Here is a tiny trained network, its code and every weight. The questions are about switching its units off for an input and a class, where a switched-off unit gives its printed mean instead of its output.

import numpy as np


def w(rows, s, z=0):
    codes = np.array(rows[::2]) - 128.0
    scale = np.full(codes.shape[1], s)
    scale[-1] = z or s
    return codes * scale


def f(y):
    return y / 2 * (1 + np.tanh(0.7978845608 * (y + 0.044715 * y**3)))


def log_softmax(a):
    a = a - a.max(-1, keepdims=True)
    return a - np.log(np.exp(a).sum(-1, keepdims=True))


def net(x, mask):
    res = np.array(x, float).reshape(1, 8) / 4 @ E
    y = f(res @ A[0][:, :-1].T + A[0][:, -1])
    res = res + np.where(mask, y, B[0][:, -1]) @ B[0][:, :-1]
    return log_softmax(res[-1] @ U[:, :-1].T + U[:, -1])


A, B = {}, {}
E = w([
[124,130,124,127],'x0',
[249,102,88,1],'x1',
[129,129,127,125],'x2',
[136,121,135,134],'x3',
[146,100,157,149],'x4',
[145,103,152,145],'x5',
[21,15,81,62],'x6',
[87,168,250,37],'x7',
],0.0077)
A[0] = w([
[164,114,158,139,254],'n1',
[78,179,187,45,163],'n2',
[136,95,151,135,101],'n3',
[237,90,62,31,15],'n4',
[155,197,80,139,149],'n5',
[187,222,178,157,80],'n6',
[203,192,132,149,73],'n7',
[98,65,86,61,55],'n8',
[87,179,200,55,31],'n9',
[88,65,103,105,86],'n10',
[209,218,111,170,152],'n11',
[93,68,20,120,52],'n12',
[149,106,26,180,153],'n13',
[124,118,254,71,79],'n14',
[36,159,96,192,170],'n15',
[184,116,125,63,52],'n16',
],0.0093,0.0029)
B[0] = w([
[114,126,83,105,173],'n1',
[210,108,97,128,220],'n2',
[92,170,166,94,126],'n3',
[53,191,92,243,254],'n4',
[164,83,185,99,178],'n5',
[75,102,176,105,224],'n6',
[107,75,168,104,202],'n7',
[149,71,229,141,201],'n8',
[187,157,136,143,195],'n9',
[93,83,173,113,184],'n10',
[86,94,186,46,245],'n11',
[142,87,187,109,211],'n12',
[254,136,122,147,227],'n13',
[190,153,89,152,209],'n14',
[126,141,117,185,238],'n15',
[44,200,160,173,181],'n16',
],0.0093,0.0068)
U = w([
[254,132,100,118,145],'0',
[4,213,118,214,67],'1',
[62,22,165,18,36],'2',
[121,126,97,93,255],'3',
],0.0084,0.0066)

Each question gives the input, the list of numbers given to net, and the class t.
The units are the neurons (one row each of A and B). Each row of codes is followed by its name. A weight is (code - 128) times the scale printed after its matrix; where a second scale follows, it is the last column's (A, B and U).
mask holds one flag per neuron, in row order. A switched-off neuron (its flag False) gives its mean, the last column of its row in B, instead of its output. The means were averaged over made-up inputs and are rounded, as every weight is.
A unit's drop is (log p(t) with every unit on - log p(t) with that unit switched off) / (log p(t) with every unit on - log p(t) with every unit switched off).
The circuit of an input: a set's keep is (log p(t) with only the set's units on - log p(t) with every unit switched off) / (log p(t) with every unit on - log p(t) with every unit switched off). Starting from the 12 units with the biggest drops (on a tie, the unit counted first), units are removed one at a time, each time the one whose removal leaves the highest keep (on an exact tie, the one counted first), for as long as the keep stays at least 0.8.
units of the circuit, in order: the units of the circuit, biggest drop first
k most important neurons: the k neurons with the biggest drops, biggest first
drop of u: that unit's drop, to one decimal
input [1,-3,-1,-7,6,-7,5,-5], class 0: units of the circuit, in order => (n13)
input [4,0,6,0,-8,4,3,4], class 0: units of the circuit, in order => (n2 n11 n6)
input [0,4,4,3,8,1,0,-3], class 1: units of the circuit, in order => (n4 n2)
input [-5,-7,-1,3,-5,8,1,8], class 0: units of the circuit, in order => (n2 n14)
input [3,1,0,-4,-1,5,-3,1], class 2: 3 most important neurons => (n4 n13 n15)
input [-1,7,-7,-5,5,-2,5,8], class 0: 3 most important neurons => (n2 n14 n9)
input [-2,7,8,-5,1,4,-5,2], class 1: 2 most important neurons => (n4 n16)
input [-7,1,-3,5,-5,4,-8,-6], class 2: units of the circuit, in order => (n11 n7)
input [-4,7,7,6,6,-1,-5,4], class 1: units of the circuit, in order => (n4 n16)
input [1,6,-8,-7,-6,2,-6,4], class 1: 3 most important neurons => (n4 n16 n13)
input [-1,4,-8,4,2,-4,-3,3], class 1: 2 most important neurons => (n13 n16)
input [0,-3,3,-3,-8,-6,-4,5], class 0: 3 most important neurons => (n2 n9 n4)
input [2,-8,-3,7,-7,1,-3,8], class 0: 2 most important neurons => (n2 n4)
input [2,6,-4,-7,4,3,1,7], class 0: units of the circuit, in order => (n14)
input [-5,-3,-1,4,8,4,-8,7], class 2: 4 most important neurons => (n6 n11 n7 n13)
input [-6,8,-6,-8,8,-1,-6,-1], class 1: 2 most important neurons => (n4 n16)
input [0,8,1,0,-7,1,-8,7], class 1: 4 most important neurons => (n4 n16 n6 n13)
input [-6,-4,2,-4,-5,-6,-4,-6], class 0: 2 most important neurons => (n13 n4)
input [-1,8,7,2,4,-7,2,-2], class 1: drop of n4 => 0.5
input [-5,8,4,-3,-5,3,1,3], class 1: drop of n4 => 0.4
input [6,2,-4,-5,-6,2,8,8], class 0: drop of n2 => 0.4
